Below is a small trained network, with its code and all its weights. Each question gives an input and a class and asks what happens when units are switched off, that is, made to give their printed mean instead of their output.

import numpy as np


def w(rows, s, z=0):
    codes = np.array(rows[::2]) - 128.0
    scale = np.full(codes.shape[1], s)
    scale[-1] = z or s
    return codes * scale


def norm(h):
    return h / np.sqrt((h * h).mean(-1, keepdims=True) + 1e-5)


def f(y):
    return y / 2 * (1 + np.tanh(0.7978845608 * (y + 0.044715 * y**3)))


def log_softmax(a):
    a = a - a.max(-1, keepdims=True)
    return a - np.log(np.exp(a).sum(-1, keepdims=True))


def net(x, mask):
    res = np.array(x, float).reshape(1, 7) / 4 @ E
    u = 0
    for l in range(3):
        y = f(norm(res) @ A[l][:, :-1].T + A[l][:, -1])
        res = res + np.where(mask[u : u + 8], y, B[l][:, -1]) @ B[l][:, :-1]
        u += 8
    return log_softmax(norm(res)[-1] @ U[:, :-1].T + U[:, -1])


A, B = {}, {}
E = w([
[151,27,93,50,7,214],'x0',
[137,156,74,173,73,131],'x1',
[145,127,132,131,127,125],'x2',
[105,128,252,230,96,213],'x3',
[124,251,243,23,30,53],'x4',
[55,121,134,115,141,126],'x5',
[130,103,168,93,166,121],'x6',
],0.0045)
A[0] = w([
[153,134,76,56,148,86,35],'0.n0',
[120,200,178,91,92,133,77],'0.n1',
[91,77,92,178,11,141,218],'0.n2',
[127,109,254,212,83,189,155],'0.n3',
[135,136,129,172,161,83,29],'0.n4',
[135,87,128,91,71,159,30],'0.n5',
[134,237,127,155,209,151,77],'0.n6',
[104,162,140,203,173,17,4],'0.n7',
],0.0092,0.002)
B[0] = w([
[99,168,67,123,187,109,168],'0.n0',
[124,187,151,166,64,125,190],'0.n1',
[183,113,159,79,192,130,215],'0.n2',
[127,148,1,67,184,70,254],'0.n3',
[147,123,158,144,134,163,140],'0.n4',
[121,112,175,120,101,182,164],'0.n5',
[117,108,133,96,164,230,179],'0.n6',
[152,116,166,88,135,216,186],'0.n7',
],0.0091,0.0065)
A[1] = w([
[180,118,115,216,79,92,2],'1.n0',
[110,168,132,255,133,137,76],'1.n1',
[146,66,94,78,55,140,104],'1.n2',
[61,149,109,162,143,80,49],'1.n3',
[137,185,106,181,157,62,94],'1.n4',
[135,188,128,213,150,179,115],'1.n5',
[46,137,97,143,154,182,131],'1.n6',
[175,102,160,127,129,74,99],'1.n7',
],0.0078,0.0042)
B[1] = w([
[125,188,47,116,28,183,63],'1.n0',
[133,124,180,52,137,164,86],'1.n1',
[120,180,205,49,224,208,232],'1.n2',
[234,164,90,69,109,151,85],'1.n3',
[79,98,83,54,201,134,163],'1.n4',
[155,71,171,2,97,114,180],'1.n5',
[146,128,101,75,53,97,250],'1.n6',
[9,183,125,124,160,177,80],'1.n7',
],0.0063,0.0017)
A[2] = w([
[154,166,173,119,83,44,253],'2.n0',
[46,162,137,56,157,229,170],'2.n1',
[164,7,99,129,149,147,208],'2.n2',
[105,20,87,253,138,156,167],'2.n3',
[160,118,79,137,134,105,124],'2.n4',
[215,92,189,63,118,213,112],'2.n5',
[175,170,210,129,100,64,144],'2.n6',
[98,50,124,167,142,132,161],'2.n7',
],0.0073,0.003)
B[2] = w([
[55,169,115,254,146,128,178],'2.n0',
[200,40,124,110,80,130,253],'2.n1',
[83,165,179,200,53,98,246],'2.n2',
[80,231,161,199,90,73,176],'2.n3',
[38,162,92,71,132,99,154],'2.n4',
[117,109,177,103,148,147,231],'2.n5',
[92,145,137,204,136,207,154],'2.n6',
[127,249,137,130,87,170,148],'2.n7',
],0.0085,0.0058)
U = w([
[188,98,220,72,119,163,254],'0',
[66,244,195,254,53,46,113],'1',
[149,160,64,60,163,30,54],'2',
],0.0075,0.0018)

Each question gives the input, the list of numbers given to net, and the class t.
The units are the neurons (one row each of A and B). Each row of codes is followed by its name. A weight is (code - 128) times the scale printed after its matrix; where a second scale follows, it is the last column's (A, B and U).
mask holds one flag per neuron, layer by layer. A switched-off neuron (its flag False) gives its mean, the last column of its row in B, instead of its output. The means were averaged over made-up inputs and are rounded, as every weight is.
A unit's drop is (log p(t) with every unit on - log p(t) with that unit switched off) / (log p(t) with every unit on - log p(t) with every unit switched off).
The circuit of an input: a set's keep is (log p(t) with only the set's units on - log p(t) with every unit switched off) / (log p(t) with every unit on - log p(t) with every unit switched off). Starting from the 12 units with the biggest drops (on a tie, the unit counted first), units are removed one at a time, each time the one whose removal leaves the highest keep (on an exact tie, the one counted first), for as long as the keep stays at least 0.8.
units of the circuit, in order: the units of the circuit, biggest drop first
unit that matters most: the unit with the biggest drop
k most important neurons: the k neurons with the biggest drops, biggest first
k most important neurons of layer l: the k neurons of layer l with the biggest drops, biggest first
drop of u: that unit's drop, to one decimal
input [7,1,-5,5,-8,2,-7], class 1: unit that matters most => 2.n2
input [-5,-1,6,0,-7,2,7], class 1: 3 most important neurons => (2.n3, 1.n2, 2.n2)
input [6,-4,3,8,-4,0,6], class 2: 3 most important neurons => (0.n3, 0.n7, 0.n6)
input [-6,1,1,-5,2,-6,-4], class 0: 2 most important neurons => (0.n7, 0.n3)
input [-6,1,6,8,6,-3,3], class 2: 2 most important neurons => (0.n3, 2.n2)
input [5,-7,-6,1,7,0,2], class 1: units of the circuit, in order => (0.n1, 2.n0)
input [5,-8,-4,-5,-6,-8,7], class 1: 3 most important neurons => (2.n2, 0.n3, 0.n7)
input [-7,2,-8,7,-1,0,4], class 0: 2 most important neurons => (0.n7, 0.n6)
input [-3,-4,-7,-4,-5,-6,3], class 1: 2 most important neurons => (0.n3, 2.n2)
input [-3,-4,-6,8,7,-7,8], class 2: 4 most important neurons => (0.n3, 2.n2, 1.n4, 0.n5)
input [-7,-4,-4,-4,6,-2,4], class 0: 2 most important neurons of layer 2 => (2.n2, 2.n1)
input [-8,-5,-3,-2,5,-6,-3], class 0: units of the circuit, in order => (0.n6, 0.n7)
input [-7,7,6,-5,3,1,3], class 0: 2 most important neurons of layer 0 => (0.n7, 0.n3)
input [5,-1,7,-4,7,-7,1], class 1: unit that matters most => 2.n0
input [-1,-3,0,2,-4,-2,-1], class 1: 2 most important neurons of layer 2 => (2.n2, 2.n3)
input [-2,-6,-6,7,-6,-6,5], class 2: 3 most important neurons of layer 0 => (0.n3, 0.n5, 0.n7)
input [-4,6,-3,7,5,3,8], class 2: 3 most important neurons => (0.n3, 2.n2, 1.n4)
input [-4,-3,-8,-4,0,1,2], class 0: drop of 0.n6 => 0.1
input [-7,7,-8,-1,6,4,0], class 0: drop of 2.n2 => 0.1
input [-5,-1,5,6,2,-8,-4], class 2: most important neuron of layer 1 => (1.n2)
input [0,-4,6,8,4,1,-7], class 2: drop of 0.n3 => 1.2
input [-7,4,5,7,0,-3,8], class 0: drop of 2.n1 => 0.1
